Below is a small trained network, with its code and all its weights. Each question gives an input and a target symbol and asks what happens when units are switched off, that is, made to give their printed mean instead of their output.

import numpy as np


def w(rows, s, z=0):
    codes = np.array(rows[::2]) - 128.0
    scale = np.full(codes.shape[1], s)
    scale[-1] = z or s
    return codes * scale


def f(y):
    return y / 2 * (1 + np.tanh(0.7978845608 * (y + 0.044715 * y**3)))


def softmax(a):
    e = np.exp(a - a.max(-1, keepdims=True))
    return e / e.sum(-1, keepdims=True)


def log_softmax(a):
    a = a - a.max(-1, keepdims=True)
    return a - np.log(np.exp(a).sum(-1, keepdims=True))


def net(x, mask):
    ids = ['ΔΨαγεζημτ'.index(c) for c in x.split()]
    T = len(ids)
    res = E[ids] + P[:T]
    r = res
    for j in range(3):
        rows = slice(3 * j, 3 * j + 3)
        q, k, v = (r @ M[0][rows].T for M in (Q, K, V))
        z = softmax(np.where(np.tri(T) > 0, q @ k.T / 3**0.5, -1e9)) @ v
        o = O[0][rows]
        res = res + np.where(mask[j], z, o[:, -1]) @ o[:, :-1]
    y = f(res @ A[0][:, :-1].T + A[0][:, -1])
    res = res + np.where(mask[3:7], y, B[0][:, -1]) @ B[0][:, :-1]
    return log_softmax(res[-1] @ U[:, :-1].T + U[:, -1])


Q, K, V, O, A, B = {}, {}, {}, {}, {}, {}
E = w([
[76,41,186,128,167,218],'Δ',
[68,135,124,88,132,132],'Ψ',
[89,42,176,144,109,143],'α',
[87,126,230,62,97,67],'γ',
[190,19,91,102,215,172],'ε',
[129,85,54,116,67,125],'ζ',
[57,44,40,178,91,45],'η',
[75,138,77,190,143,158],'μ',
[205,179,248,207,87,155],'τ',
],0.017)
P = w([
[56,22,226,25,82,199],'0',
[66,25,212,52,59,178],'1',
[93,49,177,90,119,155],'2',
[109,85,151,142,163,117],'3',
[129,110,123,198,197,85],'4',
[162,127,90,229,215,46],'5',
[199,124,64,242,232,3],'6',
],0.004)
Q[0] = w([
[72,78,81,45,89,123],'H0',
[123,105,216,99,51,111],'H0',
[219,145,229,181,110,153],'H0',
[252,224,234,91,80,148],'H1',
[83,224,127,134,110,139],'H1',
[133,114,201,127,58,93],'H1',
[51,167,119,130,54,65],'H2',
[132,167,181,123,218,91],'H2',
[138,194,96,102,17,140],'H2',
],0.011)
K[0] = w([
[158,165,146,168,66,82],'H0',
[80,39,128,138,106,62],'H0',
[95,60,130,85,155,153],'H0',
[171,178,160,82,146,182],'H1',
[102,247,107,105,117,147],'H1',
[159,148,202,124,96,91],'H1',
[97,162,89,144,95,75],'H2',
[161,164,156,119,118,148],'H2',
[85,112,92,67,91,114],'H2',
],0.014)
V[0] = w([
[131,177,151,87,151,186],'H0',
[109,92,149,100,161,163],'H0',
[41,133,85,98,172,88],'H0',
[149,137,169,37,158,162],'H1',
[198,120,153,181,130,176],'H1',
[154,110,162,123,182,2],'H1',
[199,180,133,124,104,138],'H2',
[203,88,194,189,82,140],'H2',
[94,222,147,158,71,96],'H2',
],0.0094)
O[0] = w([
[98,204,149,117,105,150,91],'H0',
[104,174,90,147,104,121,229],'H0',
[172,143,99,106,171,143,110],'H0',
[94,184,92,107,123,129,53],'H1',
[11,91,92,145,107,181,128],'H1',
[55,112,181,107,168,48,113],'H1',
[101,158,73,140,81,88,2],'H2',
[64,142,135,171,106,102,246],'H2',
[235,170,161,143,67,141,5],'H2',
],0.011,0.0044)
A[0] = w([
[106,163,199,217,112,121,229],'N0',
[169,114,177,71,165,78,48],'N1',
[135,94,121,132,185,199,2],'N2',
[131,136,1,186,117,149,73],'N3',
],0.0099,0.005)
B[0] = w([
[153,80,132,79,128,109,254],'N0',
[116,147,140,187,173,111,191],'N1',
[86,244,84,190,98,104,202],'N2',
[169,145,94,90,79,39,170],'N3',
],0.011,0.01)
U = w([
[75,3,173,103,82,201,206],'Δ',
[183,48,32,6,82,45,170],'Ψ',
[184,222,52,253,44,83,116],'α',
[167,127,105,8,190,218,253],'γ',
[127,121,101,154,3,37,86],'ε',
[89,139,51,94,129,72,33],'ζ',
[153,122,141,228,184,141,113],'η',
[108,226,184,119,94,64,82],'μ',
[67,175,167,230,86,195,72],'τ',
],0.0066,0.0065)

Each question gives the input, a string of symbols that net reads in full, and the target symbol t.
The units are the heads (3 rows each of Q, K, V and O) and the neurons (one row each of A and B). Each row of codes is followed by its name. A weight is (code - 128) times the scale printed after its matrix; where a second scale follows, it is the last column's (O, A, B and U).
mask holds one flag per unit, heads first, then neurons. A switched-off unit (its flag False) gives its mean, the last column of its rows in O or B, instead of its output. The means were averaged over made-up inputs and are rounded, as every weight is.
A unit's drop is (log p(t) with every unit on - log p(t) with that unit switched off) / (log p(t) with every unit on - log p(t) with every unit switched off).
The circuit of an input: a set's keep is (log p(t) with only the set's units on - log p(t) with every unit switched off) / (log p(t) with every unit on - log p(t) with every unit switched off). Starting from all 7 units, units are removed one at a time, each time the one whose removal leaves the highest keep (on an exact tie, the one counted first), for as long as the keep stays at least 0.8.
units of the circuit, in order: the units of the circuit, biggest drop first
most important unit: the unit with the biggest drop
k most important neurons: the k neurons with the biggest drops, biggest first
which heads matter: for each layer, one digit per head in row order, 1 if its drop is at least 0.15 and else 0, layers parted by /
drop when u is switched off: that unit's drop, to one decimal
input ζ η γ α, target η: which heads matter	110
input η Ψ Ψ μ, target η: units of the circuit, in order	(H1, H2, N1, N3)
input μ Δ η τ α μ μ, target Ψ: 3 most important neurons	(N0, N2, N1)
input Δ α γ, target μ: units of the circuit, in order	(H1)
input μ η τ α α Ψ, target Δ: 2 most important neurons	(N2, N3)
input μ γ α η γ γ, target η: which heads matter	100
input μ α η η γ α ζ, target η: units of the circuit, in order	(H1, N1, H2, H0)
input μ η τ, target Δ: which heads matter	011
input η α μ Δ τ ε Δ, target Ψ: which heads matter	001
input γ Ψ ε μ Δ, target τ: units of the circuit, in order	(N2, H2, N0)
input μ μ τ τ γ Δ Δ, target ε: which heads matter	011
input ε τ ε μ, target Δ: which heads matter	100
input Ψ ε μ α Δ τ η, target Δ: units of the circuit, in order	(H0, N2)
input τ α τ μ α, target ε: most important unit	H2
input Δ γ μ τ Δ, target Ψ: which heads matter	011
input ζ α γ τ, target Δ: which heads matter	010
input α α α ζ ε, target ζ: which heads matter	001
input τ Ψ Ψ τ τ τ, target ε: which heads matter	011
input η Ψ Ψ ζ Δ, target η: which heads matter	010
input γ Δ μ μ Ψ, target γ: most important unit	H2
input μ τ α τ ζ Ψ ε, target ε: which heads matter	001
input Δ ε τ τ μ γ μ, target ε: which heads matter	101
input γ Δ Δ ζ α η ζ, target η: which heads matter	010
input μ Δ τ Ψ τ, target ε: which heads matter	111
input α γ μ Δ τ α, target Ψ: units of the circuit, in order	(N0, H2, N2)
input Ψ τ γ τ τ μ ε, target Δ: 2 most important neurons	(N2, N0)
input μ μ ζ Δ Ψ, target γ: 2 most important neurons	(N1, N3)
input μ Ψ τ η, target Δ: drop when N0 is switched off	0.0
input τ α γ μ, target Δ: drop when N2 is switched off	0.5
